Below is a small trained network, with its code and all its weights. Each question gives an input and a target symbol and asks what happens when units are switched off, that is, made to give their printed mean instead of their output.

import numpy as np


def w(rows, s, z=0):
    codes = np.array(rows[::2]) - 128.0
    scale = np.full(codes.shape[1], s)
    scale[-1] = z or s
    return codes * scale


def norm(h):
    return h / np.sqrt((h * h).mean(-1, keepdims=True) + 1e-5)


def f(y):
    return np.maximum(y, 0)


def softmax(a):
    e = np.exp(a - a.max(-1, keepdims=True))
    return e / e.sum(-1, keepdims=True)


def log_softmax(a):
    a = a - a.max(-1, keepdims=True)
    return a - np.log(np.exp(a).sum(-1, keepdims=True))


def net(x, mask):
    ids = ['δεζηξπ'.index(c) for c in x.split()]
    T = len(ids)
    res = E[ids] + P[:T]
    u = 0
    for l in range(3):
        r = norm(res)
        for j in range(2):
            rows = slice(3 * j, 3 * j + 3)
            q, k, v = (r @ M[l][rows].T for M in (Q, K, V))
            z = softmax(np.where(np.tri(T) > 0, q @ k.T / 3**0.5, -1e9)) @ v
            o = O[l][rows]
            res = res + np.where(mask[u + j], z, o[:, -1]) @ o[:, :-1]
        u += 2
        y = f(norm(res) @ A[l][:, :-1].T + A[l][:, -1])
        res = res + np.where(mask[u : u + 4], y, B[l][:, -1]) @ B[l][:, :-1]
        u += 4
    return log_softmax(norm(res)[-1] @ U[:, :-1].T + U[:, -1])


Q, K, V, O, A, B = {}, {}, {}, {}, {}, {}
E = w([
[83,124,165,126,157,161,68],'δ',
[99,81,176,121,220,118,74],'ε',
[91,99,160,122,184,136,66],'ζ',
[217,44,51,82,212,167,178],'η',
[114,199,167,223,55,219,254],'ξ',
[92,96,194,196,232,157,158],'π',
],0.0089)
P = w([
[62,82,68,145,92,111,132],'0',
[154,169,177,115,193,89,71],'1',
[168,162,166,210,154,251,74],'2',
[94,55,51,179,95,91,115],'3',
[121,153,168,77,64,103,110],'4',
[199,149,149,198,141,254,74],'5',
[106,53,45,173,101,102,124],'6',
[139,135,168,79,57,112,115],'7',
[216,142,128,191,122,236,76],'8',
[125,47,42,168,106,92,140],'9',
[161,126,169,79,36,112,120],'10',
[228,121,108,158,113,203,59],'11',
[104,40,55,159,145,73,133],'12',
],0.0098)
Q[0] = w([
[203,102,61,142,121,192,151],'0.h0',
[56,169,49,134,63,170,177],'0.h0',
[161,95,95,224,185,145,156],'0.h0',
[162,123,110,67,209,125,78],'0.h1',
[74,131,106,150,112,145,52],'0.h1',
[109,131,254,127,199,90,129],'0.h1',
],0.0074)
K[0] = w([
[187,161,75,135,137,122,179],'0.h0',
[65,180,130,146,120,143,203],'0.h0',
[157,71,58,78,210,208,229],'0.h0',
[142,184,123,156,110,125,114],'0.h1',
[118,161,89,79,80,123,153],'0.h1',
[111,129,214,255,156,129,229],'0.h1',
],0.0071)
V[0] = w([
[131,112,164,29,48,165,59],'0.h0',
[255,14,56,61,127,193,205],'0.h0',
[110,237,141,213,78,58,168],'0.h0',
[59,131,119,137,226,131,137],'0.h1',
[158,99,41,90,209,135,60],'0.h1',
[106,208,84,221,165,168,128],'0.h1',
],0.0039)
O[0] = w([
[201,159,169,203,110,78,92,107],'0.h0',
[90,112,84,97,43,221,44,255],'0.h0',
[104,3,185,161,167,176,94,28],'0.h0',
[110,169,161,84,218,147,28,163],'0.h1',
[142,66,105,81,148,131,159,167],'0.h1',
[120,174,153,65,75,139,93,139],'0.h1',
],0.0064,0.0062)
A[0] = w([
[115,103,77,175,151,97,3,6],'0.n0',
[11,190,155,241,15,76,108,123],'0.n1',
[68,50,233,106,157,131,97,249],'0.n2',
[169,86,224,51,81,156,42,224],'0.n3',
],0.0049,0.002)
B[0] = w([
[132,118,74,138,134,139,187,187],'0.n0',
[139,76,97,89,188,1,123,190],'0.n1',
[170,131,114,80,50,106,128,206],'0.n2',
[185,141,181,155,126,163,168,252],'0.n3',
],0.0089,0.0038)
Q[1] = w([
[83,131,103,131,48,86,238],'1.h0',
[99,146,130,162,103,58,94],'1.h0',
[138,255,223,163,93,193,172],'1.h0',
[203,199,49,91,119,236,108],'1.h1',
[237,44,167,122,109,178,152],'1.h1',
[192,208,135,112,155,115,96],'1.h1',
],0.0081)
K[1] = w([
[56,177,132,117,79,145,230],'1.h0',
[92,171,254,86,103,104,110],'1.h0',
[208,134,114,214,72,141,150],'1.h0',
[169,110,110,181,74,163,139],'1.h1',
[202,115,99,105,67,107,184],'1.h1',
[184,154,167,121,72,156,140],'1.h1',
],0.0094)
V[1] = w([
[240,129,105,169,218,118,3],'1.h0',
[221,124,107,255,120,170,76],'1.h0',
[27,57,148,197,178,166,20],'1.h0',
[31,92,106,194,85,36,102],'1.h1',
[101,184,23,180,55,129,205],'1.h1',
[108,150,73,56,133,149,66],'1.h1',
],0.0054)
O[1] = w([
[104,76,159,102,59,53,145,153],'1.h0',
[92,105,124,2,114,54,103,106],'1.h0',
[168,144,62,141,87,135,215,107],'1.h0',
[150,110,63,26,117,66,176,2],'1.h1',
[153,151,198,68,125,35,130,149],'1.h1',
[100,210,143,161,182,147,121,214],'1.h1',
],0.0091,0.0043)
A[1] = w([
[109,86,71,103,118,105,200,215],'1.n0',
[169,44,66,190,132,204,159,3],'1.n1',
[75,203,213,141,143,30,124,82],'1.n2',
[183,137,224,117,2,162,201,145],'1.n3',
],0.0069,0.0022)
B[1] = w([
[110,126,161,192,126,238,45,215],'1.n0',
[89,138,243,118,171,26,127,254],'1.n1',
[162,140,167,214,147,163,55,183],'1.n2',
[35,109,133,2,138,93,128,245],'1.n3',
],0.0066,0.0047)
Q[2] = w([
[203,163,191,104,74,119,99],'2.h0',
[133,27,104,228,120,98,94],'2.h0',
[107,56,84,115,187,164,55],'2.h0',
[168,139,197,19,73,155,17],'2.h1',
[155,128,53,149,254,177,79],'2.h1',
[122,21,107,197,183,92,108],'2.h1',
],0.009)
K[2] = w([
[160,80,241,121,169,174,59],'2.h0',
[147,167,103,151,166,47,143],'2.h0',
[145,172,115,105,109,118,233],'2.h0',
[251,88,255,69,26,159,147],'2.h1',
[175,194,8,67,232,148,105],'2.h1',
[35,147,66,87,148,31,79],'2.h1',
],0.0079)
V[2] = w([
[97,215,220,173,159,62,23],'2.h0',
[236,95,135,130,181,33,196],'2.h0',
[12,42,95,94,162,104,93],'2.h0',
[119,2,131,102,46,208,82],'2.h1',
[75,221,41,122,81,112,58],'2.h1',
[219,71,61,89,48,53,138],'2.h1',
],0.0063)
O[2] = w([
[140,211,168,88,186,220,180,189],'2.h0',
[168,98,167,162,23,158,137,39],'2.h0',
[167,101,176,135,209,97,61,131],'2.h0',
[78,84,102,226,137,142,161,150],'2.h1',
[45,83,152,51,128,164,78,141],'2.h1',
[88,162,209,152,128,254,89,1],'2.h1',
],0.0072,0.0083)
A[2] = w([
[169,172,157,166,131,192,38,82],'2.n0',
[104,136,171,37,124,124,135,46],'2.n1',
[120,186,142,85,165,147,150,158],'2.n2',
[55,106,115,11,91,103,164,3],'2.n3',
],0.012,0.0013)
B[2] = w([
[157,152,253,148,135,178,96,211],'2.n0',
[118,177,63,139,78,56,224,195],'2.n1',
[153,67,148,140,89,117,77,254],'2.n2',
[105,161,165,86,74,200,156,186],'2.n3',
],0.012,0.0094)
U = w([
[162,146,189,135,149,187,71,200],'δ',
[196,91,154,70,180,2,122,3],'ε',
[115,140,125,59,63,126,167,180],'ζ',
[41,100,97,87,224,130,110,115],'η',
[113,43,94,186,62,99,75,63],'ξ',
[145,164,74,203,187,159,190,120],'π',
],0.0093,0.0029)

Each question gives the input, a string of symbols that net reads in full, and the target symbol t.
The units are the heads (3 rows each of Q, K, V and O) and the neurons (one row each of A and B). Each row of codes is followed by its name. A weight is (code - 128) times the scale printed after its matrix; where a second scale follows, it is the last column's (O, A, B and U).
mask holds one flag per unit, layer by layer, with each layer's heads first. A switched-off unit (its flag False) gives its mean, the last column of its rows in O or B, instead of its output. The means were averaged over made-up inputs and are rounded, as every weight is.
A unit's drop is (log p(t) with every unit on - log p(t) with that unit switched off) / (log p(t) with every unit on - log p(t) with every unit switched off).
The circuit of an input: a set's keep is (log p(t) with only the set's units on - log p(t) with every unit switched off) / (log p(t) with every unit on - log p(t) with every unit switched off). Starting from the 12 units with the biggest drops (on a tie, the unit counted first), units are removed one at a time, each time the one whose removal leaves the highest keep (on an exact tie, the one counted first), for as long as the keep stays at least 0.8.
circuit, biggest first: the units of the circuit, biggest drop first
unit that matters most: the unit with the biggest drop
k most important neurons: the k neurons with the biggest drops, biggest first
k most important neurons of layer l: the k neurons of layer l with the biggest drops, biggest first
which heads matter: for each layer, one digit per head in row order, 1 if its drop is at least 0.15 and else 0, layers parted by /
input π π η η η η π η ξ π ε δ, target ζ: which heads matter => 01 / 11 / 00
input π η π η, target π: circuit, biggest first => 1.h0
input π ξ π ζ η ξ η ζ π ζ, target π: circuit, biggest first => 1.h0; 0.h1
input ζ η ε π, target ζ: circuit, biggest first => 1.h1; 2.n3
input δ η π ζ ε π ξ ε π η, target δ: 2 most important neurons of layer 1 => 1.n0; 1.n3
input δ π ζ, target η: which heads matter => 10 / 11 / 01
input π η π ζ π η η η ξ ξ η η δ, target π: circuit, biggest first => 0.h1; 1.h0
input δ π ε η π ξ δ η ε ε, target δ: 3 most important neurons => 0.n1; 1.n3; 0.n3
input ε ε δ ε, target ε: circuit, biggest first => 0.h0; 2.h1
input ξ η η π ζ η ξ η δ π η ξ δ, target ξ: which heads matter => 11 / 11 / 10
input η η η δ η η ζ δ, target ε: which heads matter => 11 / 00 / 00
input δ η η η, target δ: which heads matter => 10 / 00 / 01
input ζ η π ζ η η ξ η η ε, target ζ: which heads matter => 01 / 11 / 01
input δ π η π ξ ξ, target ζ: most important neuron => 2.n3
input δ ζ ε η η η π η π η η η π, target δ: 2 most important neurons => 0.n1; 0.n3
input ε ε ε, target π: 2 most important neurons of layer 2 => 2.n2; 2.n0
input π η ζ δ ξ η ξ, target π: circuit, biggest first => 0.h0; 0.n1; 1.h0
input ξ η η δ η ξ η ζ η π, target ξ: which heads matter => 11 / 11 / 10
input δ η ζ ξ δ π ε, target δ: 3 most important neurons => 0.n1; 0.n2; 1.n3
input ε η π π η ζ δ ξ π η ξ π ζ, target ε: unit that matters most => 1.h0
input η δ η ξ ε ζ δ ζ η η ξ, target ε: which heads matter => 11 / 11 / 00
input ζ η δ π π ξ η, target ζ: 2 most important neurons => 0.n2; 1.n1
input η ε ξ π δ η ξ η η δ, target η: 3 most important neurons => 1.n0; 2.n2; 0.n3
input π π ε η π ε η π ξ η π η ξ, target π: 2 most important neurons => 0.n2; 0.n1
input π ε η δ δ ε π ζ ζ ξ η η ε, target π: which heads matter => 11 / 10 / 00
input π η η η δ η η π ε ε π η π, target π: circuit, biggest first => 1.h0; 0.h1
